Here is a tiny trained network, its code and every weight. The questions are about switching its units off for an input and a class, where a switched-off unit gives its printed mean instead of its output.

import numpy as np


def w(rows, s, z=0):
    codes = np.array(rows[::2]) - 128.0
    scale = np.full(codes.shape[1], s)
    scale[-1] = z or s
    return codes * scale


def f(y):
    return np.maximum(y, 0)


def log_softmax(a):
    a = a - a.max(-1, keepdims=True)
    return a - np.log(np.exp(a).sum(-1, keepdims=True))


def net(x, mask):
    res = np.array(x, float).reshape(1, 6) / 4 @ E
    y = f(res @ A[0][:, :-1].T + A[0][:, -1])
    res = res + np.where(mask, y, B[0][:, -1]) @ B[0][:, :-1]
    return log_softmax(res[-1] @ U[:, :-1].T + U[:, -1])


A, B = {}, {}
E = w([
[141,187,55,175,109],'x0',
[107,152,214,184,132],'x1',
[166,70,101,211,141],'x2',
[248,151,157,76,121],'x3',
[128,98,89,156,21],'x4',
[155,151,138,129,170],'x5',
],0.012)
A[0] = w([
[155,242,170,142,101,144],'n0',
[95,143,96,108,205,163],'n1',
[148,173,83,73,189,103],'n2',
[187,65,106,55,137,170],'n3',
[222,126,130,168,79,153],'n4',
[142,54,156,167,120,189],'n5',
[101,200,118,94,181,178],'n6',
[148,131,150,185,220,118],'n7',
[101,156,134,189,112,158],'n8',
[142,214,124,135,134,145],'n9',
[164,248,130,196,116,187],'n10',
[99,61,73,101,110,254],'n11',
[109,86,168,132,166,183],'n12',
[133,166,105,175,172,66],'n13',
[157,175,169,80,107,126],'n14',
[86,119,175,45,82,141],'n15',
[74,118,92,194,170,251],'n16',
[139,223,139,145,196,144],'n17',
[119,95,141,143,144,121],'n18',
[137,123,183,116,61,206],'n19',
[150,112,117,160,58,211],'n20',
],0.015,0.0058)
B[0] = w([
[65,35,101,127,149,214],'n0',
[184,119,164,156,53,209],'n1',
[171,93,156,123,87,205],'n2',
[230,206,63,106,146,218],'n3',
[114,116,86,114,189,216],'n4',
[93,199,144,166,211,202],'n5',
[178,90,123,101,35,221],'n6',
[109,104,223,92,107,219],'n7',
[106,128,94,187,134,195],'n8',
[117,49,109,139,124,192],'n9',
[61,49,116,129,119,233],'n10',
[197,191,114,200,130,227],'n11',
[118,177,186,106,100,194],'n12',
[98,102,141,121,103,174],'n13',
[125,79,133,50,118,196],'n14',
[105,254,79,45,103,201],'n15',
[148,157,162,194,82,254],'n16',
[133,65,149,112,86,230],'n17',
[160,171,187,134,205,157],'n18',
[101,154,85,116,194,194],'n19',
[93,103,80,211,193,214],'n20',
],0.008,0.014)
U = w([
[95,25,110,147,151,135],'0',
[208,52,148,115,58,89],'1',
[221,128,100,140,195,84],'2',
[74,74,152,158,40,45],'3',
[168,148,121,197,55,253],'4',
[56,167,95,51,33,147],'5',
[103,125,111,218,127,137],'6',
[119,126,249,130,213,121],'7',
],0.011,0.0051)

Each question gives the input, the list of numbers given to net, and the class t.
The units are the neurons (one row each of A and B). Each row of codes is followed by its name. A weight is (code - 128) times the scale printed after its matrix; where a second scale follows, it is the last column's (A, B and U).
mask holds one flag per neuron, in row order. A switched-off neuron (its flag False) gives its mean, the last column of its row in B, instead of its output. The means were averaged over made-up inputs and are rounded, as every weight is.
A unit's drop is (log p(t) with every unit on - log p(t) with that unit switched off) / (log p(t) with every unit on - log p(t) with every unit switched off).
The circuit of an input: a set's keep is (log p(t) with only the set's units on - log p(t) with every unit switched off) / (log p(t) with every unit on - log p(t) with every unit switched off). Starting from the 12 units with the biggest drops (on a tie, the unit counted first), units are removed one at a time, each time the one whose removal leaves the highest keep (on an exact tie, the one counted first), for as long as the keep stays at least 0.8.
units of the circuit, in order: the units of the circuit, biggest drop first
k most important neurons: the k neurons with the biggest drops, biggest first
drop of u: that unit's drop, to one decimal
input [4,-4,-3,-4,8,-4], class 6: units of the circuit, in order : n20
input [0,7,-6,-1,1,6], class 3: units of the circuit, in order : n0; n6
input [7,1,3,2,-5,-4], class 0: units of the circuit, in order : n10; n11
input [-1,-1,5,4,-7,-3], class 7: 2 most important neurons : n7; n6
input [0,-5,-4,-6,0,7], class 1: units of the circuit, in order : n6; n1
input [0,7,-2,6,-4,-7], class 0: units of the circuit, in order : n0; n16
input [5,-1,2,-6,3,-3], class 6: 2 most important neurons : n20; n6
input [0,0,5,-6,-7,-8], class 4: 2 most important neurons : n16; n1
input [7,4,-8,8,-7,1], class 1: 2 most important neurons : n6; n2
input [-8,-8,-8,6,-8,3], class 1: 3 most important neurons : n2; n6; n1
input [-2,-5,1,7,-3,-1], class 2: drop of n3 : 1.0
input [-2,1,-7,6,8,-4], class 5: drop of n15 : 0.4
input [2,3,-5,8,2,0], class 0: drop of n0 : 0.3
input [1,-8,-3,-6,2,-7], class 4: units of the circuit, in order : n11
